What each symbol does to the elements:
za: z358->z769, z959->z251, z733->z11, z302->z903, z548->z704, z824->z636, z544->z277, z931->z947, z669->z692, z636->z204, z293->z79, z259->z779, z593->z191, z813->z482, z324->z813, z23->z592, z896->z242, z650->z51, z659->z915, z673->z666, z779->z140, z252->z47, z426->z994, z890->z770, z108->z187, z981->z194, z903->z544, z950->z85, z947->z33, z290->z890, z11->z936, z174->z594, z386->z491, z594->z736, z204->z174, z791->z134, z482->z23, z867->z358, z769->z791, z18->z381, z10->z867, z187->z550, z394->z794, z173->z950, z749->z481, z478->z548, z658->z18, z731->z384, z79->z731, z47->z324, z692->z453, z191->z650, z704->z426, z994->z824, z214->z970, z821->z793, z256->z386, z666->z456, z738->z556, z453->z733, z242->z225, z857->z256, z251->z110, z277->z981, z481->z658, z110->z662, z491->z593, z381->z931, z973->z857, z724->z259, z384->z314, z179->z290, z225->z394, z92->z173, z51->z659, z554->z252, z416->z554, z134->z809, z33->z293, z936->z214, z644->z821, z662->z475, z592->z973, z550->z416, z793->z311, z194->z896, z794->z644, z770->z959, z475->z302, z140->z10, z612->z749, z311->z763, z763->z738, z314->z669, z736->z108, z85->z724, z915->z179, z556->z92, z456->z612, z970->z478, z809->z673
te: z358->z173, z959->z191, z733->z33, z302->z179, z548->z669, z824->z11, z544->z890, z931->z673, z669->z381, z636->z936, z293->z612, z259->z311, z593->z813, z813->z736, z324->z594, z23->z187, z896->z110, z650->z23, z659->z973, z673->z779, z779->z763, z252->z204, z426->z453, z890->z491, z108->z704, z981->z959, z903->z290, z950->z644, z947->z666, z290->z386, z11->z293, z174->z970, z386->z47, z594->z478, z204->z214, z791->z85, z482->z108, z867->z92, z769->z950, z18->z134, z10->z556, z187->z426, z394->z302, z173->z794, z749->z358, z478->z314, z658->z791, z731->z481, z79->z749, z47->z174, z692->z931, z191->z482, z704->z692, z994->z733, z214->z731, z821->z277, z256->z252, z666->z140, z738->z242, z453->z947, z242->z662, z857->z554, z251->z650, z277->z770, z481->z769, z110->z51, z491->z324, z381->z809, z973->z416, z724->z793, z384->z658, z179->z256, z225->z475, z92->z394, z51->z592, z554->z636, z416->z824, z134->z724, z33->z456, z936->z79, z644->z544, z662->z659, z592->z550, z550->z994, z793->z981, z194->z251, z794->z903, z770->z593, z475->z915, z140->z738, z612->z867, z311->z194, z763->z896, z314->z18, z736->z548, z85->z821, z915->z857, z556->z225, z456->z10, z970->z384, z809->z259
pe: z358->z259, z959->z915, z733->z384, z302->z959, z548->z11, z824->z478, z544->z110, z931->z749, z669->z293, z636->z548, z293->z18, z259->z92, z593->z973, z813->z416, z324->z550, z23->z252, z896->z903, z650->z256, z659->z491, z673->z358, z779->z173, z252->z108, z426->z214, z890->z51, z108->z636, z981->z475, z903->z251, z950->z763, z947->z481, z290->z650, z11->z314, z174->z426, z386->z23, z594->z994, z204->z704, z791->z140, z482->z554, z867->z724, z769->z779, z18->z456, z10->z85, z187->z204, z394->z981, z173->z311, z749->z809, z478->z733, z658->z666, z731->z931, z79->z381, z47->z187, z692->z79, z191->z857, z704->z936, z994->z970, z214->z692, z821->z242, z256->z482, z666->z769, z738->z644, z453->z731, z242->z544, z857->z813, z251->z179, z277->z662, z481->z673, z110->z290, z491->z592, z381->z612, z973->z324, z724->z556, z384->z947, z179->z191, z225->z277, z92->z793, z51->z386, z554->z736, z416->z594, z134->z10, z33->z658, z936->z669, z644->z896, z662->z890, z592->z47, z550->z174, z793->z225, z194->z302, z794->z194, z770->z659, z475->z770, z140->z950, z612->z134, z311->z394, z763->z794, z314->z33, z736->z824, z85->z738, z915->z593, z556->z821, z456->z791, z970->z453, z809->z867
di: z358->z867, z959->z770, z733->z453, z302->z475, z548->z478, z824->z994, z544->z903, z931->z381, z669->z314, z636->z824, z293->z33, z259->z724, z593->z491, z813->z324, z324->z47, z23->z482, z896->z194, z650->z191, z659->z51, z673->z809, z779->z259, z252->z554, z426->z704, z890->z290, z108->z736, z981->z277, z903->z302, z950->z173, z947->z931, z290->z179, z11->z733, z174->z204, z386->z256, z594->z174, z204->z636, z791->z769, z482->z813, z867->z10, z769->z358, z18->z658, z10->z140, z187->z108, z394->z225, z173->z92, z749->z612, z478->z970, z658->z481, z731->z79, z79->z293, z47->z252, z692->z669, z191->z593, z704->z548, z994->z426, z214->z936, z821->z644, z256->z857, z666->z673, z738->z763, z453->z692, z242->z896, z857->z973, z251->z959, z277->z544, z481->z749, z110->z251, z491->z386, z381->z18, z973->z592, z724->z85, z384->z731, z179->z915, z225->z242, z92->z556, z51->z650, z554->z416, z416->z550, z134->z791, z33->z947, z936->z11, z644->z794, z662->z110, z592->z23, z550->z187, z793->z821, z194->z981, z794->z394, z770->z890, z475->z662, z140->z779, z612->z456, z311->z793, z763->z311, z314->z384, z736->z594, z85->z950, z915->z659, z556->z738, z456->z666, z970->z214, z809->z134

The rows follow the links: the fewer symbols apart two elements are, the more alike their rows tend to be.

Some elements and rows for them; each showing differs a little:
z636	[  29   15   37  -20  -31 -117  -11   -9  -17   87  -44   72   17    4   48  100   34   16  -87   38  -43  103  -93  -27   -9  -91   19   61  -66  -38   -1   26  -71   33   51  -73  -24   95   48    5   -8  -41   -5   67  -69   50  -43  -48  -16   29   16  -76  -41   32   10  -47   57  -21]
z482	[ -16   98  -24  -47  -43  -93  -42  -14  -12    5   18   54  -18   52  -23   70  -21  -15  -51   90  -56   22   -7 -100  -27 -141   -7    5  -52   10   21   67  -23   55   37  -24  -12   75  -13   32  -22   15  -87   41  -91   40  -57  -54   46   20   56  -69  -75   50   20  -44   79  -10]
z770	[ -54  107  -73  -35  -22   17  -40   -7    2  -93   73  -19  -39   63  -87  -26  -65  -38   36   71  -22  -93   94  -97  -25  -71  -33  -64    9   58   26   55   51   30  -13   56   14  -15  -74   35  -20   71 -104  -24  -34  -10  -26  -12   75   -7   54   -2  -48   29   13   -1   38   11]
z594	[  22   35   24  -26  -33 -119  -19  -12  -17   73  -30   75    6   14   38   97   22   10  -83   53  -47   90  -77  -47  -15 -111   14   52  -65  -28    5   38  -66   43   50  -67  -21   98   35   12  -12  -35  -26   62  -76   49  -49  -52    0   27   27  -80  -51   41   14  -48   66  -16]
z134	[  25 -110   38   51   41   79   47   14    9   15  -34  -43   26  -61   40  -54   36   22   35  -96   53    4  -15  110   31  138   16   11   41  -25  -22  -70   10  -57  -29    7    5  -60   29  -36   23  -29  100  -30   83  -32   58   48  -58  -17  -61   59   75  -51  -21   36  -78    7]
z259	[   2  -76    2   41   42  107   34   14   15  -35    2  -64    9  -40    1  -86    4    4   68  -79   56  -51   38   84   25  135    0  -26   59    5  -15  -56   43  -53  -47   42   16  -88   -6  -26   19    3   65  -54   87  -46   58   55  -29  -24  -46   78   69  -49  -18   47  -78   14]
z947	[  52 -113   72   39   22   -7   42    8    0   87  -74    9   40  -65   85   18   66   40  -28  -77   25   85  -86  103   27   82   33   57    0  -55  -25  -58  -46  -38    8  -47   -7    8   71  -35   19  -70  107   22   39    3   32   17  -78    2  -60    7   52  -33  -13    5  -46   -8]
z749	[  41 -119   59   47   33   39   50   13    5   55  -58  -19   35  -68   67  -24   54   33    3  -93   43   48  -54  114   28  119   26   37   22  -40  -28  -71  -18  -48  -12  -23   -1  -30   54  -37   24  -55  110   -5   67  -13   48   35  -71   -7  -64   38   67  -44  -19   20  -67   -3]
z550	[   8   62    7  -38  -40 -114  -30  -13  -16   51  -13   65   -2   31   15   93    5    1  -75   70  -54   69  -55  -69  -20 -129    2   36  -63  -15   10   50  -51   51   48  -55  -18   92   17   20  -17  -15  -52   58  -84   48  -56  -56   17   27   40  -80  -63   46   16  -49   75  -16]
z779	[   4  -83    9   42   40  104   38   16   16  -28   -3  -61   13  -41    5  -82    7    7   65  -82   56  -46   31   86   24  137    2  -22   57    2  -15  -61   40  -55  -43   37   15  -87   -1  -25   21   -2   69  -51   88  -43   58   57  -32  -24  -48   78   72  -49  -19   45  -79   12]
z277	[ -52   61  -69  -11    7   79  -20    0   13 -110   76  -53  -36   39  -86  -72  -61  -36   74   24   10 -121  115  -48   -8    5  -32  -78   42   59   16   20   77   -3  -38   78   20  -66  -75   18   -8   74  -62  -57   17  -33    9   20   58  -20   28   43   -4   -1    2   27   -9   20]
z733	[  55  -67   69   13   -7  -76   20   -1  -12  113  -77   52   37  -40   88   71   62   37  -72  -27  -10  118 -115   52   10    0   31   76  -44  -61  -16  -22  -74    1   38  -77  -22   64   74  -22    7  -74   67   55  -16   33   -5  -19  -59   20  -27  -43    9   -1   -5  -26    5  -17]
z11	[  53  -59   70    8   -7  -82   18   -3  -12  111  -74   54   34  -37   85   77   63   35  -75  -23  -12  119 -115   43   11  -12   29   76  -44  -61  -15  -18  -74    3   41  -81  -21   68   74  -17    6  -72   63   58  -22   36  -10  -22  -56   19  -24  -45    5    3   -2  -27    9  -17]
z187	[  10   55   12  -35  -38 -115  -30  -12  -16   57  -19   71    0   27   19   93    9    4  -77   67  -53   72  -61  -63  -19 -125    5   41  -64  -18   11   46  -56   48   50  -57  -20   94   24   19  -18  -22  -43   61  -84   48  -55  -53   13   28   37  -80  -62   44   16  -49   75  -18]
z813	[ -12   93  -21  -46  -44  -95  -40  -15  -14   12   14   55  -16   49  -17   76  -19  -11  -54   90  -57   29  -15  -96  -28 -142   -7   11  -55    7   20   66  -27   57   37  -30  -13   80   -6   29  -21   12  -82   46  -89   41  -57  -54   40   21   55  -69  -75   52   19  -44   82  -10]
z426	[  37   -5   50  -11  -25 -108   -1   -9  -14   97  -56   72   21   -8   64   94   43   26  -89   21  -35  112 -101   -6   -7  -69   22   67  -64  -47   -6   12  -76   30   50  -79  -25   91   57   -5   -2  -54   16   66  -57   47  -35  -43  -29   25    3  -68  -29   25    6  -44   42  -19]
z890	[ -53  111  -77  -37  -21   10  -40   -8    4  -87   74  -15  -40   62  -87  -19  -66  -38   30   73  -23  -87   90 -102  -26  -81  -31  -61    5   56   27   58   47   34   -9   51   14   -8  -69   36  -21   69 -106  -23  -35   -5  -31  -16   77   -3   59   -5  -50   30   15   -5   42   11]
z650	[ -42  119  -60  -46  -35  -33  -46  -12   -7  -58   59   15  -38   67  -70   19  -57  -33   -1   91  -42  -49   59 -114  -31 -116  -26  -40  -20   44   26   70   22   49    9   25    2   29  -56   39  -25   55 -111    2  -64   14  -49  -34   72    4   66  -34  -67   44   20  -18   66    1]
z731	[  56 -100   76   31   11  -36   35    6   -6  102  -78   28   41  -58   92   40   67   41  -47  -60   13  102 -103   85   21   52   31   70  -20  -60  -25  -47  -62  -21   21  -66  -17   30   77  -32   15  -75   96   38   19   16   18    4  -70   10  -48  -10   36  -20  -10   -9  -26  -13]
z33	[  53 -111   75   37   18  -14   41    8   -1   91  -72   14   41  -64   87   22   65   39  -35  -73   23   89  -93   98   25   76   32   60   -6  -58  -28  -56  -48  -31   12  -56  -10   14   70  -35   19  -71  103   26   34    7   29   14  -75    6  -56    5   46  -28  -13    1  -41  -10]
z809	[  28 -112   43   51   39   70   46   14   12   25  -38  -37   27  -62   47  -47   40   21   28  -96   52   10  -21  112   30  136   17   15   37  -26  -24  -71    3  -56  -27    1    8  -57   35  -35   22  -35  102  -25   81  -28   57   49  -60  -15  -62   57   74  -51  -21   34  -76    3]
z821	[ -36   -4  -44   15   27  113    5    7   18  -95   48  -73  -19    2  -57  -98  -38  -23   87  -31   39 -107   98   15    5   83  -19  -64   64   41    2  -19   73  -32  -52   76   23  -92  -51   -1    7   51   -4  -68   64  -50   39   45   22  -28   -9   73   38  -28   -9   45  -51   17]
z556	[ -18  -40  -22   29   35  117   21   11   17  -69   28  -72   -3  -18  -32  -96  -20  -10   83  -53   46  -86   75   48   14  113  -10  -52   65   27   -8  -38   63  -47  -49   64   23  -96  -33  -14   13   30   31  -64   80  -49   51   53    0  -29  -27   80   54  -42  -17   46  -67   18]
z18	[  48 -117   67   42   29   16   45    9    1   72  -65   -4   39  -66   79   -5   61   36  -13  -86   38   67  -74  108   30  104   28   49    9  -49  -26  -66  -33  -44   -3  -39   -7  -13   64  -38   21  -61  111    7   54   -5   40   27  -74   -3  -59   23   61  -40  -20   14  -55   -5]
z659	[ -47  117  -67  -45  -27  -20  -48  -12   -3  -70   63    9  -39   66  -77    6  -56  -34   11   87  -37  -62   69 -111  -29 -106  -28  -48   -9   48   28   67   30   46    4   35    5   16  -62   39  -22   60 -112   -6  -58    9  -42  -28   74    3   61  -26  -63   40   17  -13   60    2]

Each walk starts at a row. The symbols on each line, taken left to right, move it on to the next element.
Answer with the element's row; about right is enough.
---
[ -44   26  -58    4   20  104   -3    6   16 -107   61  -64  -26   20  -73  -90  -50  -28   85   -6   27 -120  109  -10    0   55  -24  -73   56   53   11   -2   77  -21  -47   80   23  -84  -66    8   -1   63  -32  -65   45  -43   26   34   40  -27    7   63   17  -17   -5   39  -32   19]
te te di te za za za [ -32  116  -46  -49  -39  -60  -46  -13   -7  -32   46   32  -30   64  -54   39  -41  -27  -23   94  -50  -19   32 -113  -30 -134  -20  -21  -32   31   25   71    2   54   23    5   -2   50  -39   39  -24   40 -107   19  -78   26  -54  -45   63   11   64  -51  -73   50   22  -28   75   -2]
pe te za za [   4   66    2  -39  -40 -113  -30  -14  -16   45   -8   67   -4   35    9   90    1   -1  -71   73  -54   61  -50  -72  -20 -131    2   35  -62  -11   12   53  -49   53   47  -48  -19   91   13   22  -19  -10  -58   56  -88   47  -59  -56   19   27   42  -78  -67   47   17  -50   76  -16]
---
[ -36    5  -50   12   25  113    6    7   15  -98   52  -71  -19    8  -61  -95  -40  -23   89  -22   38 -111  100    8    4   78  -20  -66   62   45    4  -13   77  -29  -51   77   24  -92  -56    2    5   52  -12  -67   59  -49   36   42   25  -27   -5   69   29  -26   -9   45  -48   21]
te te za di di pe te [ -18  101  -30  -49  -44  -89  -42  -13  -13    0   23   49  -24   55  -29   65  -27  -17  -45   90  -54   16   -3 -102  -29 -140   -8    0  -50   16   20   68  -20   57   32  -18  -12   68  -17   32  -23   21  -92   36  -88   36  -58  -53   45   17   58  -67  -74   50   18  -40   79  -10]
te di za te di [  41  -15   53   -9  -23 -107   -2   -5  -16  103  -58   69   22  -12   67   95   47   25  -86   17  -32  115 -106    0   -3  -62   24   71  -60  -49   -8   10  -78   27   48  -81  -25   87   59   -2   -3  -58   22   65  -51   47  -30  -40  -31   26   -2  -67  -24   22    7  -43   39  -20]
---
[ -15  -47  -17   32   36  116   23   13   17  -67   26  -71   -3  -21  -26  -96  -12   -4   80  -60   52  -81   70   55   17  118   -7  -47   61   25   -7  -42   59  -46  -51   62   20  -97  -30  -15   15   25   36  -64   82  -48   52   54   -7  -25  -32   79   57  -41  -15   52  -69   17]
di di pe di pe za [ -47   42  -63   -3   15   94  -11    5   16 -109   70  -61  -31   26  -79  -84  -56  -31   82    5   21 -121  113  -27   -4   35  -30  -77   52   56   11    8   78  -14  -46   81   24  -78  -70   12   -3   64  -46  -60   37  -40   19   28   47  -23   15   55    9  -12   -4   35  -22   18]
pe pe za za te za za [ -51  115  -71  -41  -24   -5  -44   -9   -1  -80   70   -4  -41   65  -85   -7  -62  -38   18   79  -30  -73   81 -106  -26  -93  -29  -56   -3   53   27   63   37   37   -3   43    8    6  -66   37  -19   67 -110  -15  -48    0  -37  -23   77   -1   59  -15  -56   37   15   -7   53    5]
---
[ -40   12  -49   10   22  109    3    6   17  -98   56  -70  -23   12  -68  -94  -44  -25   87  -18   33 -113  104    1    6   67  -23  -68   61   50    5  -11   75  -27  -51   80   24  -87  -59    4    3   55  -20  -68   55  -48   32   39   31  -26    0   67   28  -23   -8   42  -42   19]
pe za pe za pe [ -55   94  -73  -31  -12   41  -34   -5    7 -103   80  -30  -42   56  -91  -44  -66  -38   53   56  -13 -106  105  -84  -22  -47  -33  -72   23   62   23   46   62   21  -25   66   17  -33  -78   31  -15   72  -93  -39  -15  -17  -16   -2   73  -10   46   14  -33   18    9    9   23   12]
di di pe te di pe [  -8   89  -15  -44  -43 -100  -38  -14  -15   19   11   58  -14   48  -13   77  -14  -10  -59   86  -54   37  -22  -94  -26 -137   -6   13  -55    3   20   62  -33   58   40  -31  -14   83   -7   28  -21    8  -78   46  -88   42  -57  -53   39   23   51  -74  -73   48   21  -43   80  -10]
---
[  48  -39   65   -1  -14  -95   10   -3  -13  109  -67   64   29  -25   78   87   54   31  -83   -1  -23  121 -111   24    6  -40   28   74  -51  -55  -13   -6  -77   14   45  -81  -23   78   69   -9    4  -67   41   62  -38   39  -19  -32  -44   24  -14  -56  -10   13    2  -36   24  -18]
di di pe te di pe [  38 -120   53   48   37   50   48   15    7   44  -51  -26   32  -65   59  -31   48   29   15  -94   47   33  -40  115   30  129   22   29   28  -36  -26  -71  -10  -52  -18  -13    3  -40   45  -38   24  -46  109  -14   72  -18   53   40  -67  -10  -65   44   73  -46  -21   28  -72    2]
di pe pe pe pe di [ -32  -11  -39   20   30  116    9    9   19  -89   46  -73  -17   -1  -53  -97  -34  -20   88  -36   41 -104   92   24    7   90  -18  -63   65   41    2  -22   71  -34  -51   75   24  -94  -49   -6    9   47    1  -66   67  -49   42   48   16  -25  -13   74   39  -30  -12   45  -54   19]
---
[  18   43   21  -31  -38 -118  -23  -11  -18   68  -27   73    3   19   32   96   14   10  -81   57  -49   86  -72  -52  -16 -116   11   48  -65  -24    7   41  -62   47   50  -64  -22   97   32   14  -12  -30  -32   62  -81   49  -51  -53    3   28   28  -80  -56   43   15  -52   71  -17]
di te te di pe pe [  42 -120   64   45   31   30   45   10    6   61  -59  -12   36  -67   72  -16   56   31   -3  -92   43   52  -62  112   29  115   25   41   16  -45  -27  -68  -24  -48   -7  -27   -2  -25   59  -38   23  -58  113   -2   62  -13   46   34  -72   -7  -62   32   66  -43  -19   20  -63   -1]
te za di te di [ -13  -54  -14   34   38  116   26   12   17  -60   20  -71    0  -23  -24  -97  -12   -5   80  -64   49  -76   63   64   19  121   -8  -43   64   21   -8  -45   58  -50  -49   59   21  -95  -25  -15   15   23   41  -61   84  -51   54   53  -10  -27  -35   81   59  -43  -15   49  -72   18]
---
[ -53   92  -76  -27   -7   46  -32   -3    6 -105   79  -35  -38   57  -92  -48  -67  -41   56   52   -8 -110  108  -78  -19  -37  -34  -73   26   62   23   43   63   15  -26   67   18  -41  -78   28  -15   75  -90  -39  -10  -21  -13    1   70  -14   46   21  -29   14    9   14   16   15]
di di te te te te pe [  49  -44   66    4  -15  -91   12   -2  -13  110  -70   60   30  -29   82   83   57   32  -80   -8  -18  120 -114   31    8  -31   28   76  -51  -59  -13  -12  -77   12   42  -82  -20   75   73  -13    6  -66   49   60  -34   39  -16  -28  -48   19  -18  -55   -8   10    2  -33   22  -18]
di di za pe [  56  -83   76   23    2  -59   28    3   -8  109  -78   41   38  -51   93   56   66   37  -63  -44    2  113 -111   73   18   23   32   75  -30  -62  -21  -35  -68  -11   30  -73  -19   47   77  -25   13  -75   84   45    1   27    6   -6  -68   16  -38  -27   22  -12   -7  -17  -11  -15]
---
[  13  -94   23   45   44   94   41   15   15  -11  -17  -55   18  -53   20  -72   20   14   53  -90   57  -24   13   99   26  140   10   -5   52   -9  -20  -64   27  -55  -37   26   14  -76   11  -32   24  -13   86  -41   88  -40   59   54  -45  -23  -55   70   75  -50  -20   42  -80   10]
pe te di te pe di pe [ -52  114  -71  -40  -24    1  -44  -10    0  -85   70   -8  -41   66  -83  -15  -64  -39   23   79  -30  -82   84 -102  -28  -87  -31  -58    0   53   26   61   46   36   -5   49    9   -2  -69   37  -19   68 -107  -19  -42   -1  -31  -18   75   -2   60  -10  -54   33   14   -7   47    9]
pe di te pe [   4   74   -2  -42  -41 -111  -32  -13  -16   38   -3   65   -7   41    3   87    0   -6  -70   78  -54   56  -41  -81  -21 -134    1   27  -60   -7   13   55  -48   52   46  -44  -18   90    8   24  -19   -7  -61   53  -89   47  -59  -57   23   25   45  -77  -68   49   20  -47   78  -14]
